Below is a small trained network, with its code and all its weights. Each question gives an input and a target symbol and asks what happens when units are switched off, that is, made to give their printed mean instead of their output.

import numpy as np


def w(rows, s, z=0):
    codes = np.array(rows[::2]) - 128.0
    scale = np.full(codes.shape[1], s)
    scale[-1] = z or s
    return codes * scale


def f(y):
    return y / 2 * (1 + np.tanh(0.7978845608 * (y + 0.044715 * y**3)))


def softmax(a):
    e = np.exp(a - a.max(-1, keepdims=True))
    return e / e.sum(-1, keepdims=True)


def log_softmax(a):
    a = a - a.max(-1, keepdims=True)
    return a - np.log(np.exp(a).sum(-1, keepdims=True))


def net(x, mask):
    ids = ['ΔΛγημστφω'.index(c) for c in x.split()]
    T = len(ids)
    res = E[ids] + P[:T]
    r = res
    for j in range(2):
        rows = slice(2 * j, 2 * j + 2)
        q, k, v = (r @ M[0][rows].T for M in (Q, K, V))
        z = softmax(np.where(np.tri(T) > 0, q @ k.T / 2**0.5, -1e9)) @ v
        o = O[0][rows]
        res = res + np.where(mask[j], z, o[:, -1]) @ o[:, :-1]
    y = f(res @ A[0][:, :-1].T + A[0][:, -1])
    res = res + np.where(mask[2:10], y, B[0][:, -1]) @ B[0][:, :-1]
    return log_softmax(res[-1] @ U[:, :-1].T + U[:, -1])


Q, K, V, O, A, B = {}, {}, {}, {}, {}, {}
E = w([
[157,163,96,121,57],'Δ',
[108,91,108,188,204],'Λ',
[211,149,137,130,77],'γ',
[191,60,166,182,152],'η',
[188,164,120,85,119],'μ',
[146,84,167,190,182],'σ',
[114,105,68,196,167],'τ',
[67,179,142,134,35],'φ',
[139,124,8,128,156],'ω',
],0.016)
P = w([
[115,12,143,105,139],'0',
[162,124,107,155,123],'1',
[157,131,105,160,120],'2',
[152,132,109,162,114],'3',
[146,139,108,170,102],'4',
[124,146,95,177,86],'5',
],0.011)
Q[0] = w([
[204,173,144,140,54],'h0',
[147,80,61,126,223],'h0',
[135,138,7,193,100],'h1',
[181,250,118,100,22],'h1',
],0.011)
K[0] = w([
[105,10,148,55,116],'h0',
[161,141,81,184,173],'h0',
[139,47,131,107,208],'h1',
[27,70,135,8,123],'h1',
],0.013)
V[0] = w([
[31,123,90,153,87],'h0',
[18,158,147,87,162],'h0',
[201,102,121,92,233],'h1',
[71,112,249,182,188],'h1',
],0.012)
O[0] = w([
[251,74,111,135,168,185],'h0',
[246,194,127,131,110,2],'h0',
[117,150,194,27,172,203],'h1',
[154,191,120,166,221,163],'h1',
],0.012,0.0052)
A[0] = w([
[147,77,112,147,48,148],'n0',
[228,102,184,142,134,254],'n1',
[165,226,154,66,8,143],'n2',
[111,152,14,67,118,20],'n3',
[114,197,165,8,90,140],'n4',
[142,247,75,130,174,22],'n5',
[138,124,105,221,254,128],'n6',
[162,119,77,216,179,91],'n7',
],0.0088,0.0053)
B[0] = w([
[167,119,117,176,219,197],'n0',
[97,129,50,98,157,195],'n1',
[226,23,104,7,142,157],'n2',
[57,87,208,216,75,132],'n3',
[180,255,211,203,103,168],'n4',
[137,26,226,204,159,154],'n5',
[119,55,137,118,37,252],'n6',
[106,175,121,119,28,203],'n7',
],0.0078,0.013)
U = w([
[14,112,136,177,28,99],'Δ',
[118,198,26,58,234,239],'Λ',
[181,74,162,100,96,1],'γ',
[116,144,100,207,90,144],'η',
[176,123,139,162,203,93],'μ',
[72,220,97,164,157,171],'σ',
[87,3,105,136,170,187],'τ',
[144,128,201,248,134,32],'φ',
[118,162,171,128,34,73],'ω',
],0.0061,0.0059)

Each question gives the input, a string of symbols that net reads in full, and the target symbol t.
The units are the heads (2 rows each of Q, K, V and O) and the neurons (one row each of A and B). Each row of codes is followed by its name. A weight is (code - 128) times the scale printed after its matrix; where a second scale follows, it is the last column's (O, A, B and U).
mask holds one flag per unit, heads first, then neurons. A switched-off unit (its flag False) gives its mean, the last column of its rows in O or B, instead of its output. The means were averaged over made-up inputs and are rounded, as every weight is.
A unit's drop is (log p(t) with every unit on - log p(t) with that unit switched off) / (log p(t) with every unit on - log p(t) with every unit switched off).
The circuit of an input: a set's keep is (log p(t) with only the set's units on - log p(t) with every unit switched off) / (log p(t) with every unit on - log p(t) with every unit switched off). Starting from all 10 units, units are removed one at a time, each time the one whose removal leaves the highest keep (on an exact tie, the one counted first), for as long as the keep stays at least 0.8.
units of the circuit, in order: the units of the circuit, biggest drop first
k most important neurons: the k neurons with the biggest drops, biggest first
heads that matter: for each layer, one digit per head in row order, 1 if its drop is at least 0.15 and else 0, layers parted by /
input γ σ Λ μ, target Δ: units of the circuit, in order => h0
input ω Δ μ, target γ: 2 most important neurons => n2; n4
input μ μ Λ φ σ σ, target Δ: units of the circuit, in order => n0; h0
input μ γ Λ σ μ, target ω: 2 most important neurons => n4; n0
input φ σ Λ τ ω Δ, target η: units of the circuit, in order => h1; h0
input σ Δ Δ, target φ: units of the circuit, in order => h1; n5; h0; n4
input Δ φ Δ Λ σ Λ, target Δ: 2 most important neurons => n6; n7
input σ φ ω Δ Λ Λ, target Δ: units of the circuit, in order => n6; n0
input φ σ ω φ τ μ, target η: heads that matter => 11
input ω γ γ, target γ: heads that matter => 01
input η μ σ γ, target σ: units of the circuit, in order => h0; h1; n4
input Δ φ Λ τ φ, target τ: heads that matter => 01
input Δ τ μ φ φ, target τ: heads that matter => 01
input ω φ φ φ, target γ: units of the circuit, in order => h1; n2
input μ φ σ φ τ σ, target Δ: heads that matter => 01
input η μ σ φ, target σ: heads that matter => 11
input Λ η σ φ, target μ: 2 most important neurons => n5; n7
input ω Δ γ η φ, target γ: heads that matter => 01
input η φ τ φ μ, target σ: heads that matter => 11
input φ Δ Δ φ μ, target η: units of the circuit, in order => h1; n7; h0
input Λ γ γ γ, target μ: units of the circuit, in order => h1; n5
input τ Λ φ, target Λ: heads that matter => 10
input μ φ Λ σ γ φ, target ω: units of the circuit, in order => n4; h1; n2
input ω η Δ η μ, target γ: 2 most important neurons => n2; n7
input μ Λ φ τ φ μ, target ω: units of the circuit, in order => n4; h1
input η Δ μ, target σ: 2 most important neurons => n4; n6
input τ η σ φ μ μ, target Λ: units of the circuit, in order => n6
input Δ Λ ω μ, target τ: most important neuron => n7
input γ Λ τ Δ, target Δ: units of the circuit, in order => h0
